Here is a tiny trained network, its code and every weight. The questions are about switching its units off for an input and a target symbol, where a switched-off unit gives its printed mean instead of its output.

import numpy as np


def w(rows, s, z=0):
    codes = np.array(rows[::2]) - 128.0
    scale = np.full(codes.shape[1], s)
    scale[-1] = z or s
    return codes * scale


def norm(h):
    return h / np.sqrt((h * h).mean(-1, keepdims=True) + 1e-5)


def f(y):
    return np.maximum(y, 0)


def softmax(a):
    e = np.exp(a - a.max(-1, keepdims=True))
    return e / e.sum(-1, keepdims=True)


def log_softmax(a):
    a = a - a.max(-1, keepdims=True)
    return a - np.log(np.exp(a).sum(-1, keepdims=True))


def net(x, mask):
    ids = ['ΓΔθλμξπτφψω'.index(c) for c in x.split()]
    T = len(ids)
    res = E[ids] + P[:T]
    u = 0
    for l in range(3):
        q, k, v = (norm(res) @ M[l].T for M in (Q, K, V))
        z = softmax(np.where(np.tri(T) > 0, q @ k.T / 4**0.5, -1e9)) @ v
        res = res + np.where(mask[u], z, O[l][:, -1]) @ O[l][:, :-1]
        u += 1
        y = f(norm(res) @ A[l][:, :-1].T + A[l][:, -1])
        res = res + np.where(mask[u : u + 12], y, B[l][:, -1]) @ B[l][:, :-1]
        u += 12
    return log_softmax(norm(res)[-1] @ U[:, :-1].T + U[:, -1])


Q, K, V, O, A, B = {}, {}, {}, {}, {}, {}
E = w([
[125,178,80,2],'Γ',
[186,167,113,185],'Δ',
[115,150,110,128],'θ',
[105,10,84,46],'λ',
[175,129,174,95],'μ',
[108,82,148,216],'ξ',
[137,121,114,163],'π',
[81,143,170,158],'τ',
[139,181,106,131],'φ',
[108,249,167,220],'ψ',
[170,145,98,147],'ω',
],0.0034)
P = w([
[112,189,116,254],'0',
[153,192,134,217],'1',
[144,161,127,192],'2',
[147,141,123,182],'3',
[144,127,132,176],'4',
[138,124,135,173],'5',
[139,114,130,162],'6',
[128,103,125,166],'7',
[133,90,135,161],'8',
[130,92,129,166],'9',
[129,95,121,166],'10',
[132,79,118,157],'11',
],0.00078)
Q[0] = w([
[128,73,155,2],'L0H1',
[134,65,124,39],'L0H1',
[130,77,150,36],'L0H1',
[118,197,103,240],'L0H1',
],0.0058)
K[0] = w([
[66,136,3,182],'L0H1',
[60,132,48,173],'L0H1',
[71,149,22,168],'L0H1',
[189,109,218,90],'L0H1',
],0.0055)
V[0] = w([
[204,149,227,103],'L0H1',
[65,138,212,52],'L0H1',
[126,177,116,136],'L0H1',
[252,124,107,82],'L0H1',
],0.0021)
O[0] = w([
[169,24,156,23,127],'L0H1',
[110,159,203,7,7],'L0H1',
[80,111,98,165,196],'L0H1',
[216,58,45,51,113],'L0H1',
],0.0018,0.0011)
A[0] = w([
[73,185,88,142,129],'L0N1',
[179,55,98,133,106],'L0N2',
[35,133,110,24,142],'L0N3',
[202,49,172,15,43],'L0N4',
[171,81,100,139,61],'L0N5',
[52,226,91,136,99],'L0N6',
[161,122,46,7,102],'L0N7',
[87,23,146,160,134],'L0N8',
[175,180,240,181,8],'L0N9',
[164,194,177,76,85],'L0N10',
[28,77,175,139,139],'L0N11',
[119,135,90,137,68],'L0N12',
],0.0022,0.0014)
B[0] = w([
[128,94,128,53,232],'L0N1',
[83,150,171,91,170],'L0N2',
[189,132,179,80,170],'L0N3',
[84,212,85,250,167],'L0N4',
[93,131,159,100,143],'L0N5',
[111,98,126,16,247],'L0N6',
[192,75,177,196,199],'L0N7',
[180,148,220,47,182],'L0N8',
[181,42,102,88,156],'L0N9',
[176,96,74,161,146],'L0N10',
[188,177,223,79,177],'L0N11',
[122,101,110,129,138],'L0N12',
],0.0019,0.0014)
Q[1] = w([
[163,146,62,105],'L1H1',
[58,151,51,83],'L1H1',
[211,129,167,141],'L1H1',
[253,108,188,172],'L1H1',
],0.0052)
K[1] = w([
[143,176,112,102],'L1H1',
[40,172,86,98],'L1H1',
[201,124,165,125],'L1H1',
[254,115,186,134],'L1H1',
],0.0056)
V[1] = w([
[125,1,150,190],'L1H1',
[105,221,242,85],'L1H1',
[110,145,200,124],'L1H1',
[128,128,129,128],'L1H1',
],0.0016)
O[1] = w([
[133,226,144,142,2],'L1H1',
[142,95,33,250,21],'L1H1',
[159,151,104,182,34],'L1H1',
[128,128,128,128,127],'L1H1',
],0.0018,0.00037)
A[1] = w([
[96,31,143,176,191],'L1N1',
[122,164,103,69,71],'L1N2',
[188,180,178,208,206],'L1N3',
[129,144,102,96,77],'L1N4',
[121,121,128,128,104],'L1N5',
[29,153,165,177,5],'L1N6',
[52,117,223,138,65],'L1N7',
[74,5,64,133,84],'L1N8',
[135,115,123,142,67],'L1N9',
[130,100,113,133,50],'L1N10',
[160,142,213,39,111],'L1N11',
[135,213,113,173,145],'L1N12',
],0.002,0.0014)
B[1] = w([
[123,168,86,76,184],'L1N1',
[96,108,138,96,149],'L1N2',
[129,101,71,60,248],'L1N3',
[99,118,125,97,138],'L1N4',
[133,120,132,116,128],'L1N5',
[3,127,82,62,144],'L1N6',
[128,186,157,60,151],'L1N7',
[204,204,80,145,160],'L1N8',
[131,129,114,125,128],'L1N9',
[122,139,151,119,128],'L1N10',
[171,147,54,150,163],'L1N11',
[89,108,110,69,197],'L1N12',
],0.0022,0.0018)
Q[2] = w([
[255,81,144,25],'L2H1',
[35,165,121,158],'L2H1',
[43,170,114,128],'L2H1',
[88,128,142,238],'L2H1',
],0.0059)
K[2] = w([
[135,155,254,149],'L2H1',
[147,103,50,121],'L2H1',
[157,90,72,119],'L2H1',
[83,148,42,118],'L2H1',
],0.0074)
V[2] = w([
[159,81,74,145],'L2H1',
[104,98,170,136],'L2H1',
[142,222,159,104],'L2H1',
[98,4,164,161],'L2H1',
],0.0028)
O[2] = w([
[81,106,77,231,156],'L2H1',
[170,87,136,79,60],'L2H1',
[82,215,162,68,147],'L2H1',
[178,1,121,92,6],'L2H1',
],0.002,0.0014)
A[2] = w([
[54,136,170,184,12],'L2N1',
[28,138,138,117,10],'L2N2',
[127,97,182,56,157],'L2N3',
[184,148,96,150,146],'L2N4',
[176,167,207,113,162],'L2N5',
[88,120,228,173,214],'L2N6',
[202,120,149,123,81],'L2N7',
[157,32,167,121,36],'L2N8',
[138,10,112,115,88],'L2N9',
[36,116,111,164,210],'L2N10',
[174,126,131,253,68],'L2N11',
[113,178,70,160,116],'L2N12',
],0.0035,0.0014)
B[2] = w([
[207,49,231,101,158],'L2N1',
[195,123,253,21,174],'L2N2',
[209,149,86,94,176],'L2N3',
[61,101,155,160,192],'L2N4',
[29,160,39,138,172],'L2N5',
[251,95,64,105,177],'L2N6',
[36,142,177,153,158],'L2N7',
[148,34,49,107,149],'L2N8',
[85,111,94,45,163],'L2N9',
[108,53,189,79,251],'L2N10',
[182,194,230,70,177],'L2N11',
[96,21,103,142,255],'L2N12',
],0.0024,0.0021)
U = w([
[204,247,79,28,120],'Γ',
[200,174,106,230,215],'Δ',
[21,93,200,75,172],'θ',
[255,19,53,61,50],'λ',
[158,164,122,132,3],'μ',
[231,71,203,152,186],'ξ',
[83,29,168,235,154],'π',
[143,163,252,33,79],'τ',
[33,195,49,143,203],'φ',
[65,243,225,192,111],'ψ',
[167,93,11,245,45],'ω',
],0.0079,0.0033)

Each question gives the input, a string of symbols that net reads in full, and the target symbol t.
The units are the heads (4 rows each of Q, K, V and O) and the neurons (one row each of A and B). Each row of codes is followed by its name. A weight is (code - 128) times the scale printed after its matrix; where a second scale follows, it is the last column's (O, A, B and U).
mask holds one flag per unit, layer by layer, with each layer's heads first. A switched-off unit (its flag False) gives its mean, the last column of its rows in O or B, instead of its output. The means were averaged over made-up inputs and are rounded, as every weight is.
A unit's drop is (log p(t) with every unit on - log p(t) with that unit switched off) / (log p(t) with every unit on - log p(t) with every unit switched off).
The circuit of an input: a set's keep is (log p(t) with only the set's units on - log p(t) with every unit switched off) / (log p(t) with every unit on - log p(t) with every unit switched off). Starting from the 12 units with the biggest drops (on a tie, the unit counted first), units are removed one at a time, each time the one whose removal leaves the highest keep (on an exact tie, the one counted first), for as long as the keep stays at least 0.8.
units of the circuit, in order: the units of the circuit, biggest drop first
unit that matters most: the unit with the biggest drop
k most important neurons: the k neurons with the biggest drops, biggest first
top k neurons in layer l: the k neurons of layer l with the biggest drops, biggest first
drop of u: that unit's drop, to one decimal
input π ξ θ μ φ φ ω φ, target λ: units of the circuit, in order : (L0H1, L0N7)
input ξ Γ μ θ Δ, target λ: units of the circuit, in order : (L0H1)
input φ τ ξ Δ Γ φ φ θ θ θ φ, target θ: 2 most important neurons : (L1N3, L1N8)
input λ Δ φ ψ ξ π Δ θ φ μ θ, target λ: top 4 neurons in layer 0 : (L0N8, L0N11, L0N7, L0N3)
input ξ τ μ θ φ θ ω φ ω Δ θ, target Γ: 2 most important neurons : (L2N12, L2N3)
input θ π μ θ, target π: 2 most important neurons : (L2N4, L0N4)
input ω θ Δ μ ψ τ φ θ π Δ, target Γ: 2 most important neurons : (L1N3, L2N12)
input τ λ μ φ θ Γ π θ λ Δ, target Γ: 2 most important neurons : (L2N12, L1N3)
input φ μ π θ φ φ θ θ, target π: 4 most important neurons : (L0N4, L2N4, L0N7, L1N11)
input θ ξ θ π φ φ φ φ ψ μ, target φ: top 2 neurons in layer 1 : (L1N3, L1N1)
input μ θ π τ λ φ Δ θ π ξ θ τ, target Γ: top 2 neurons in layer 2 : (L2N6, L2N5)
input θ ω π θ λ Δ μ ω θ φ, target ω: 2 most important neurons : (L2N10, L0N7)
input Γ π φ θ θ τ θ π λ μ ω, target Γ: top 2 neurons in layer 0 : (L0N11, L0N2)
input φ θ Γ ψ τ π ω φ μ Γ ξ, target λ: most important neuron : (L0N8)
input Δ μ θ ξ τ θ θ ψ ψ, target φ: 2 most important neurons : (L1N3, L0N9)
input ψ φ θ λ θ φ θ τ φ ω μ, target Γ: 2 most important neurons : (L1N3, L2N3)
input θ θ μ π τ θ ψ, target φ: top 2 neurons in layer 1 : (L1N3, L1N12)
input ξ θ μ, target λ: 2 most important neurons : (L0N9, L1N3)
input π π π θ ξ φ φ τ θ τ π, target θ: top 2 neurons in layer 1 : (L1N3, L1N1)
input φ ξ θ φ μ φ θ θ ω θ ξ Δ, target λ: unit that matters most : L2H1
input μ τ φ φ θ φ φ θ θ π θ θ, target Γ: 3 most important neurons : (L2N12, L2N3, L1N8)
input ξ λ φ φ θ θ μ θ, target λ: top 2 neurons in layer 1 : (L1N3, L1N8)
input ψ μ λ ω φ φ φ ψ θ θ, target φ: top 2 neurons in layer 0 : (L0N4, L0N9)
input Γ μ ω θ θ θ θ ψ π ω, target φ: drop of L1H1 : 0.2
